Here is a tiny trained network, its code and every weight. The questions are about switching its units off for an input and a target symbol, where a switched-off unit gives its printed mean instead of its output.

import numpy as np


def w(rows, s, z=0):
    codes = np.array(rows[::2]) - 128.0
    scale = np.full(codes.shape[1], s)
    scale[-1] = z or s
    return codes * scale


def norm(h):
    return h / np.sqrt((h * h).mean(-1, keepdims=True) + 1e-5)


def f(y):
    return y / 2 * (1 + np.tanh(0.7978845608 * (y + 0.044715 * y**3)))


def softmax(a):
    e = np.exp(a - a.max(-1, keepdims=True))
    return e / e.sum(-1, keepdims=True)


def log_softmax(a):
    a = a - a.max(-1, keepdims=True)
    return a - np.log(np.exp(a).sum(-1, keepdims=True))


def net(x, mask):
    ids = ['γξπστφω'.index(c) for c in x.split()]
    T = len(ids)
    res = E[ids] + P[:T]
    u = 0
    for l in range(2):
        r = norm(res)
        for j in range(3):
            rows = slice(2 * j, 2 * j + 2)
            q, k, v = (r @ M[l][rows].T for M in (Q, K, V))
            z = softmax(np.where(np.tri(T) > 0, q @ k.T / 2**0.5, -1e9)) @ v
            o = O[l][rows]
            res = res + np.where(mask[u + j], z, o[:, -1]) @ o[:, :-1]
        u += 3
        y = f(norm(res) @ A[l][:, :-1].T + A[l][:, -1])
        res = res + np.where(mask[u : u + 16], y, B[l][:, -1]) @ B[l][:, :-1]
        u += 16
    return log_softmax(norm(res)[-1] @ U[:, :-1].T + U[:, -1])


Q, K, V, O, A, B = {}, {}, {}, {}, {}, {}
E = w([
[172,192,121,110],'γ',
[164,154,238,118],'ξ',
[139,181,225,128],'π',
[106,106,82,112],'σ',
[125,77,94,92],'τ',
[141,2,176,183],'φ',
[98,154,190,29],'ω',
],0.009)
P = w([
[214,195,165,252],'0',
[247,63,39,39],'1',
[183,69,59,40],'2',
[130,90,91,45],'3',
[78,91,94,63],'4',
[37,81,96,75],'5',
[15,77,104,79],'6',
[11,59,115,64],'7',
],0.0038)
Q[0] = w([
[95,55,229,182],'L0H0',
[88,205,237,100],'L0H0',
[186,141,110,80],'L0H1',
[107,132,4,193],'L0H1',
[189,152,148,112],'L0H2',
[148,213,132,142],'L0H2',
],0.012)
K[0] = w([
[71,34,186,137],'L0H0',
[37,105,162,59],'L0H0',
[133,102,70,92],'L0H1',
[244,204,93,146],'L0H1',
[67,79,117,106],'L0H2',
[71,122,157,103],'L0H2',
],0.011)
V[0] = w([
[254,89,137,179],'L0H0',
[89,84,133,75],'L0H0',
[123,89,71,147],'L0H1',
[164,153,129,48],'L0H1',
[190,125,137,113],'L0H2',
[96,134,177,112],'L0H2',
],0.0075)
O[0] = w([
[3,108,134,169,199],'L0H0',
[182,129,47,173,134],'L0H0',
[47,217,70,194,80],'L0H1',
[120,66,60,109,252],'L0H1',
[242,147,61,148,236],'L0H2',
[80,133,105,104,136],'L0H2',
],0.0045,0.0032)
A[0] = w([
[93,162,180,109,135],'L0N0',
[179,213,58,130,137],'L0N1',
[244,53,91,150,87],'L0N2',
[74,190,147,87,4],'L0N3',
[149,145,235,104,127],'L0N4',
[121,146,114,132,105],'L0N5',
[34,216,127,73,72],'L0N6',
[140,127,163,33,136],'L0N7',
[211,149,190,66,125],'L0N8',
[90,67,27,176,32],'L0N9',
[143,3,118,160,116],'L0N10',
[187,178,125,180,97],'L0N11',
[62,220,157,223,31],'L0N12',
[129,128,128,128,128],'L0N13',
[126,127,130,126,127],'L0N14',
[6,24,135,129,72],'L0N15',
],0.0058,0.0033)
B[0] = w([
[102,138,82,82,138],'L0N0',
[172,58,136,114,166],'L0N1',
[100,106,169,225,173],'L0N2',
[110,104,129,137,96],'L0N3',
[112,103,30,77,195],'L0N4',
[129,127,140,119,112],'L0N5',
[70,96,139,106,119],'L0N6',
[73,164,73,129,233],'L0N7',
[123,121,5,125,252],'L0N8',
[162,51,136,80,145],'L0N9',
[150,81,244,168,187],'L0N10',
[189,164,112,153,115],'L0N11',
[90,252,146,82,113],'L0N12',
[128,128,128,128,128],'L0N13',
[128,130,128,128,128],'L0N14',
[227,86,103,209,183],'L0N15',
],0.0047,0.0034)
Q[1] = w([
[153,162,145,129],'L1H0',
[204,175,73,83],'L1H0',
[120,94,117,111],'L1H1',
[96,68,131,139],'L1H1',
[129,184,98,141],'L1H2',
[207,249,128,147],'L1H2',
],0.014)
K[1] = w([
[152,80,109,139],'L1H0',
[66,71,140,93],'L1H0',
[108,154,146,148],'L1H1',
[145,158,193,128],'L1H1',
[113,169,102,95],'L1H2',
[158,157,129,9],'L1H2',
],0.014)
V[1] = w([
[25,197,102,146],'L1H0',
[205,194,116,253],'L1H0',
[250,77,134,46],'L1H1',
[74,54,55,148],'L1H1',
[55,248,173,43],'L1H2',
[192,189,112,99],'L1H2',
],0.0049)
O[1] = w([
[179,48,135,109,54],'L1H0',
[106,25,206,174,36],'L1H0',
[170,187,244,193,255],'L1H1',
[134,66,64,209,104],'L1H1',
[143,1,78,149,32],'L1H2',
[88,64,134,122,153],'L1H2',
],0.0045,0.0025)
A[1] = w([
[129,128,122,114,92],'L1N0',
[131,86,107,146,103],'L1N1',
[112,113,161,220,134],'L1N2',
[73,181,110,157,71],'L1N3',
[81,180,180,128,74],'L1N4',
[109,36,78,159,90],'L1N5',
[159,91,164,122,122],'L1N6',
[245,94,92,199,70],'L1N7',
[86,73,81,209,2],'L1N8',
[119,112,57,128,112],'L1N9',
[122,142,114,73,108],'L1N10',
[46,98,147,133,126],'L1N11',
[77,125,96,126,92],'L1N12',
[111,121,171,96,98],'L1N13',
[131,141,149,136,72],'L1N14',
[69,136,109,135,82],'L1N15',
],0.011,0.0056)
B[1] = w([
[116,128,130,113,118],'L1N0',
[107,176,154,165,126],'L1N1',
[185,36,136,170,190],'L1N2',
[59,98,135,181,106],'L1N3',
[150,147,184,111,105],'L1N4',
[75,188,143,149,185],'L1N5',
[114,155,112,177,180],'L1N6',
[209,188,96,123,242],'L1N7',
[131,152,2,10,129],'L1N8',
[149,176,212,187,248],'L1N9',
[83,83,141,79,255],'L1N10',
[195,106,149,103,133],'L1N11',
[130,112,167,153,130],'L1N12',
[143,168,80,134,128],'L1N13',
[134,156,112,127,85],'L1N14',
[118,125,155,143,102],'L1N15',
],0.0067,0.0027)
U = w([
[142,75,179,159,254],'γ',
[152,174,252,74,60],'ξ',
[137,49,103,38,143],'π',
[27,120,203,140,138],'σ',
[75,102,25,170,154],'τ',
[81,193,114,189,121],'φ',
[238,161,67,136,75],'ω',
],0.012,0.0049)

Each question gives the input, a string of symbols that net reads in full, and the target symbol t.
The units are the heads (2 rows each of Q, K, V and O) and the neurons (one row each of A and B). Each row of codes is followed by its name. A weight is (code - 128) times the scale printed after its matrix; where a second scale follows, it is the last column's (O, A, B and U).
mask holds one flag per unit, layer by layer, with each layer's heads first. A switched-off unit (its flag False) gives its mean, the last column of its rows in O or B, instead of its output. The means were averaged over made-up inputs and are rounded, as every weight is.
A unit's drop is (log p(t) with every unit on - log p(t) with that unit switched off) / (log p(t) with every unit on - log p(t) with every unit switched off).
The circuit of an input: a set's keep is (log p(t) with only the set's units on - log p(t) with every unit switched off) / (log p(t) with every unit on - log p(t) with every unit switched off). Starting from the 12 units with the biggest drops (on a tie, the unit counted first), units are removed one at a time, each time the one whose removal leaves the highest keep (on an exact tie, the one counted first), for as long as the keep stays at least 0.8.
circuit, biggest first: the units of the circuit, biggest drop first
k most important neurons: the k neurons with the biggest drops, biggest first
top k neurons in layer l: the k neurons of layer l with the biggest drops, biggest first
heads that matter: for each layer, one digit per head in row order, 1 if its drop is at least 0.15 and else 0, layers parted by /
input φ σ ξ σ, target φ: circuit, biggest first -> (L1N5, L1N9)
input τ τ γ ξ γ σ τ ξ, target φ: top neuron in layer 0 -> (L0N15)
input τ σ ω γ τ γ, target φ: circuit, biggest first -> (L1N9, L0H2, L1N7)
input τ φ τ, target τ: circuit, biggest first -> (L1H1, L1N5)
input ξ τ τ φ π σ σ, target ξ: heads that matter -> 110 / 011
input φ φ γ π φ γ, target ξ: top 3 neurons in layer 1 -> (L1N9, L1N6, L1N3)
input τ γ τ, target τ: circuit, biggest first -> (L0H0, L1N5)
input ξ γ γ ω γ, target π: heads that matter -> 000 / 000
input φ φ φ σ φ σ τ ξ, target φ: heads that matter -> 100 / 010
input γ π ξ γ τ, target γ: heads that matter -> 000 / 100
input γ σ ξ φ π, target σ: heads that matter -> 010 / 001
input φ γ ω ξ, target ω: heads that matter -> 100 / 000
input π π ξ π π ξ, target π: heads that matter -> 010 / 000
input σ φ ξ ξ σ, target σ: 2 most important neurons -> (L1N5, L0N15)
input σ ω ξ γ τ, target σ: 3 most important neurons -> (L0N12, L1N5, L0N15)
input φ σ γ ξ γ σ, target φ: most important neuron -> (L1N5)
input π τ ξ γ τ ω σ, target π: heads that matter -> 110 / 011
input σ ω γ ξ σ σ π π, target τ: heads that matter -> 101 / 000
input γ ξ σ τ σ, target γ: heads that matter -> 000 / 100
input π γ σ γ, target σ: 3 most important neurons -> (L0N15, L0N6, L1N7)
input γ σ γ, target σ: 2 most important neurons -> (L0N15, L1N7)
input ξ σ τ, target ξ: heads that matter -> 010 / 011
input γ σ τ τ, target γ: most important neuron -> (L0N15)
input φ γ γ τ τ, target φ: 2 most important neurons -> (L1N5, L0N15)
input ξ γ ξ σ τ, target ξ: 2 most important neurons -> (L0N4, L0N8)
input σ γ φ τ ξ, target σ: 3 most important neurons -> (L0N15, L1N7, L1N9)
input γ γ γ ω γ, target π: most important neuron -> (L1N5)
